array([[-225, -334,  253,  290,  -14, -359,   74,  453, -308, -460, -507,
        -164, -354],
       [-264, -377,  378, -116,  128, -344, -199,  411, -113, -335, -233,
        -246, -463],
       [ 246,  457, -307, -178, -142,  360,  -52, -364,  158,  576,  383,
         218,  353]])
->
array([[-264, -377,  378, -116,  128, -344, -199,  411, -113, -335, -233,
        -246, -463]])

array([[ -39, -200, -228,  128,  -48,  -78],
       [  60,  272,  350,  131,   40,  188],
       [ 337,  -92, -130,  274,   88,   17],
       [  30, -106,  457,  212,   82,    2],
       [-193,  143,  233, -103,  102,  150],
       [-145,   55,  118,  -67,   78,  -26],
       [ 197,  252,  221,   -4,   57,   27]])
->
array([[  60,  272,  350,  131,   40,  188],
       [  30, -106,  457,  212,   82,    2],
       [-145,   55,  118,  -67,   78,  -26]])

array([[  86,   -5,   15,   -3,    7,    4],
       [  60,  -30,   41, -151, -113, -100],
       [   7,  453, -125,  106,  -31,  407]])
->
array([[  60,  -30,   41, -151, -113, -100]])

array([[ 297,   46,   12,  243,  104,   96,  -38,   11],
       [  65,   73,   47,   51,  182,    4,  -55,  -91],
       [ -82,    1,   40, -323,   43,  -89,  -55, -545],
       [  24,    6,   42, -223,  -22, -102,   82,  331],
       [  57,   39,   -3, -160,  -59,    6,  -96,   -2],
       [-486, -208,   -5, -143,  -76,  -11,  -71, -167],
       [-285,  -49,   16, -171,  -20,  -52,   -3,  -97],
       [  83,    5,   51, -303,  306,    4,    4, -500],
       [ -78,  -82,   27,  -35,  211,  -61,   26,  149],
       [-259,  -10,   49,   14,   88,   50,  -33, -424],
       [ 363,  -45,   58,   60,  193,   44,  -74,   14],
       [ 227,   25,   58, -132,   70,  -42,  -27,  290]])
->
array([[  65,   73,   47,   51,  182,    4,  -55,  -91],
       [  24,    6,   42, -223,  -22, -102,   82,  331],
       [-486, -208,   -5, -143,  -76,  -11,  -71, -167],
       [  83,    5,   51, -303,  306,    4,    4, -500],
       [-259,  -10,   49,   14,   88,   50,  -33, -424],
       [ 227,   25,   58, -132,   70,  -42,  -27,  290]])

array([[-470,  112,  -70],
       [-154,  333, -290],
       [ -94,  380, -336],
       [-455,  -34,   60],
       [ 349,  220, -220],
       [-509,   25,   11],
       [  61, -342,  303],
       [-386,  225, -177],
       [ 365, -230,  183],
       [ 474,  150, -166],
       [ -82, -364,  333],
       [ 366,  183, -188]])
->
array([[-154,  333, -290],
       [-455,  -34,   60],
       [-509,   25,   11],
       [-386,  225, -177],
       [ 474,  150, -166],
       [ 366,  183, -188]])

array([[  20,    3,   -9,  -53,   -3,   12,   14, -401,   -4,   49, -288,
           1,    1, -106,  -92,    6],
       [  12,   34,   -3,   30,   -6,   88,    2,  258,    0,   24, -219,
         -36,   34, -103,   16,    8],
       [   2,    5,  -48,   -9,    1,  270,    6,  490,    5,   82, -204,
           5,   30,   -3,  -23,   -6],
       [  12,   10,   74,   25,  -10,   97,    5,    4,    4,   48, -309,
          12,  -26,  -19,   52,   -4]])
->
array([[  12,   34,   -3,   30,   -6,   88,    2,  258,    0,   24, -219,
         -36,   34, -103,   16,    8],
       [  12,   10,   74,   25,  -10,   97,    5,    4,    4,   48, -309,
          12,  -26,  -19,   52,   -4]])

array([[-315,  211,   82,  317,  252,  -39,  -67,  -53, -331],
       [-424,   91, -483, -139, -293,   99, -317,  126,  228],
       [ 243,    8, -179, -270,  528,   28,  -62, -117,  180]])
->
array([[-424,   91, -483, -139, -293,   99, -317,  126,  228]])

array([[ 160,    9,  -38,   64,   57,   53],
       [ 182,   31,  -39,  -51,   59,  118],
       [ 234,  -16,   28,  -27,   87,   77],
       [  91,   -7,   95, -117, -225,   24],
       [  26,  -18, -106,  216,  567,   31],
       [-234,   -7,  -64,  161,  315,  -56],
       [  10,  -65,   68,   -8,   97,  -76],
       [-169,   -5,   15,   13,   66,  -34],
       [  -6,  -55,  125, -109, -158,  -80],
       [ -18,    1,   -5,   17,   30,   -1],
       [  18,   23,  -30, -126, -171,   -3]])
->
array([[ 182,   31,  -39,  -51,   59,  118],
       [  91,   -7,   95, -117, -225,   24],
       [-234,   -7,  -64,  161,  315,  -56],
       [-169,   -5,   15,   13,   66,  -34],
       [ -18,    1,   -5,   17,   30,   -1]])
---
array([[ 398,  207, -101],
       [ 258,  107,   10],
       [ 247,   53,  -53],
       [ 431,  -16, -193],
       [ 166,  202, -188]])
->
array([[398, 207],
       [258, 107]])

array([[ 119,  -94, -189],
       [ 168,  -11, -177],
       [-199,  -14, -568],
       [ 149,   16, -481]])
->
array([[119, -94],
       [168, -11]])

array([[-543, -482],
       [ 167,  210],
       [  10,   61],
       [-589, -534],
       [  38,  -80]])
->
array([[-543, -482],
       [ 167,  210]])

array([[-344,  550,  133,   79, -208],
       [ 191,  -49, -145, -133,   56]])
->
array([[-344,  550],
       [ 191,  -49]])

array([[  -6, -496,  421,  370,  272],
       [-160, -472,  435, -369,  571],
       [ 199,  460,  421,   91,  137],
       [-137, -565, -531, -527, -327],
       [-547, -540,  460,  507, -348]])
->
array([[  -6, -496],
       [-160, -472]])

array([[ 102,  -25,   45],
       [-168,  405, -580],
       [-233,  155, -576]])
->
array([[ 102,  -25],
       [-168,  405]])

array([[ 56, 155, 247,  87],
       [467,   5,  73,   2],
       [ 98, 121, 265,  62]])
->
array([[ 56, 155],
       [467,   5]])
